Below are the code and all the weights of a small trained network. Each question names an input and a class and asks about switching units off, where a switched-off unit gives its printed mean instead of its output.

import numpy as np


def w(rows, s, z=0):
    codes = np.array(rows[::2]) - 128.0
    scale = np.full(codes.shape[1], s)
    scale[-1] = z or s
    return codes * scale


def f(y):
    return np.maximum(y, 0)


def log_softmax(a):
    a = a - a.max(-1, keepdims=True)
    return a - np.log(np.exp(a).sum(-1, keepdims=True))


def net(x, mask):
    res = np.array(x, float).reshape(1, 5) / 4 @ E
    y = f(res @ A[0][:, :-1].T + A[0][:, -1])
    res = res + np.where(mask, y, B[0][:, -1]) @ B[0][:, :-1]
    return log_softmax(res[-1] @ U[:, :-1].T + U[:, -1])


A, B = {}, {}
E = w([
[109,140,120,39,66,101,104,181,125,150,206],'x0',
[173,57,75,58,84,149,139,20,94,105,178],'x1',
[97,80,152,158,107,53,166,113,212,138,178],'x2',
[70,171,160,155,17,168,112,94,76,197,102],'x3',
[140,82,143,254,126,184,157,159,108,58,49],'x4',
],0.0098)
A[0] = w([
[143,100,120,91,173,99,140,46,164,111,136,34],'N0',
[138,143,129,84,157,128,126,66,111,133,133,7],'N1',
[133,110,125,52,181,85,145,180,168,94,148,89],'N2',
[129,100,133,124,81,109,141,9,165,136,145,75],'N3',
[134,124,115,50,149,129,129,86,118,126,139,3],'N4',
[122,173,146,123,160,96,126,125,152,189,117,151],'N5',
[137,174,131,29,157,154,106,173,66,135,124,104],'N6',
[132,131,112,82,219,85,134,150,201,135,136,193],'N7',
[142,144,115,3,134,143,120,29,84,151,133,204],'N8',
],0.019,0.0029)
B[0] = w([
[99,167,109,117,102,146,100,204,120,166,118,192],'N0',
[113,113,110,171,97,153,142,125,160,137,135,169],'N1',
[167,109,91,91,160,81,95,159,133,105,138,201],'N2',
[121,136,127,100,157,35,137,42,134,172,142,217],'N3',
[91,125,132,148,112,124,173,97,147,156,136,187],'N4',
[113,152,137,139,103,150,127,180,122,148,115,179],'N5',
[108,72,1,134,140,141,142,103,151,144,137,202],'N6',
[152,159,216,104,129,105,111,144,116,102,139,210],'N7',
[71,96,93,176,74,127,174,46,120,180,118,255],'N8',
],0.017,0.026)
U = w([
[128,79,173,98,2,188,167,116,116,43,229,79],'0',
[129,86,80,224,211,242,163,117,99,47,58,200],'1',
[44,232,177,129,88,126,96,190,136,191,124,227],'2',
[154,133,183,178,207,121,146,85,112,57,91,8],'3',
[139,166,153,61,141,113,63,203,146,96,177,3],'4',
[51,115,80,92,55,115,141,101,130,177,182,150],'5',
],0.0085,0.0053)

Each question gives the input, the list of numbers given to net, and the class t.
The units are the neurons (one row each of A and B). Each row of codes is followed by its name. A weight is (code - 128) times the scale printed after its matrix; where a second scale follows, it is the last column's (A, B and U).
mask holds one flag per neuron, in row order. A switched-off neuron (its flag False) gives its mean, the last column of its row in B, instead of its output. The means were averaged over made-up inputs and are rounded, as every weight is.
A unit's drop is (log p(t) with every unit on - log p(t) with that unit switched off) / (log p(t) with every unit on - log p(t) with every unit switched off).
The circuit of an input: a set's keep is (log p(t) with only the set's units on - log p(t) with every unit switched off) / (log p(t) with every unit on - log p(t) with every unit switched off). Starting from all 9 units, units are removed one at a time, each time the one whose removal leaves the highest keep (on an exact tie, the one counted first), for as long as the keep stays at least 0.8.
units of the circuit, in order: the units of the circuit, biggest drop first
unit that matters most: the unit with the biggest drop
k most important neurons: the k neurons with the biggest drops, biggest first
drop when u is switched off: that unit's drop, to one decimal
input [6,-7,-2,4,5], class 2: units of the circuit, in order	N8
input [-8,6,-2,6,8], class 3: units of the circuit, in order	N8, N6
input [4,3,-7,2,7], class 1: units of the circuit, in order	N3, N8
input [-5,-2,8,5,7], class 3: units of the circuit, in order	N8, N0
input [-7,-7,-1,4,2], class 2: 3 most important neurons	N6, N8, N5
input [-8,-5,-1,-7,8], class 3: 2 most important neurons	N6, N8
input [1,-8,-3,5,0], class 2: 3 most important neurons	N8, N5, N3
input [-6,-7,-4,3,-6], class 2: 2 most important neurons	N8, N5
input [2,-4,1,3,-1], class 2: 2 most important neurons	N8, N6
input [6,-8,-8,-1,4], class 1: 2 most important neurons	N3, N8
input [7,-2,0,4,8], class 2: 3 most important neurons	N6, N8, N2
input [-3,-2,-6,0,-3], class 1: 2 most important neurons	N3, N0
input [-2,-2,-1,2,8], class 1: 2 most important neurons	N3, N7
input [-7,-2,8,-8,-7], class 4: unit that matters most	N2
input [2,0,-7,0,1], class 1: 2 most important neurons	N3, N0
input [8,-1,-8,-1,4], class 1: 2 most important neurons	N3, N8
input [-5,1,-3,3,8], class 1: 2 most important neurons	N3, N7
input [1,-1,5,-7,-6], class 4: drop when N2 is switched off	0.4
input [1,-3,6,4,5], class 2: drop when N3 is switched off	0.1
input [-5,-7,-1,4,7], class 1: units of the circuit, in order	N3
input [1,-4,6,-5,-8], class 4: drop when N2 is switched off	0.3
input [-7,-1,4,7,4], class 3: 3 most important neurons	N8, N0, N6
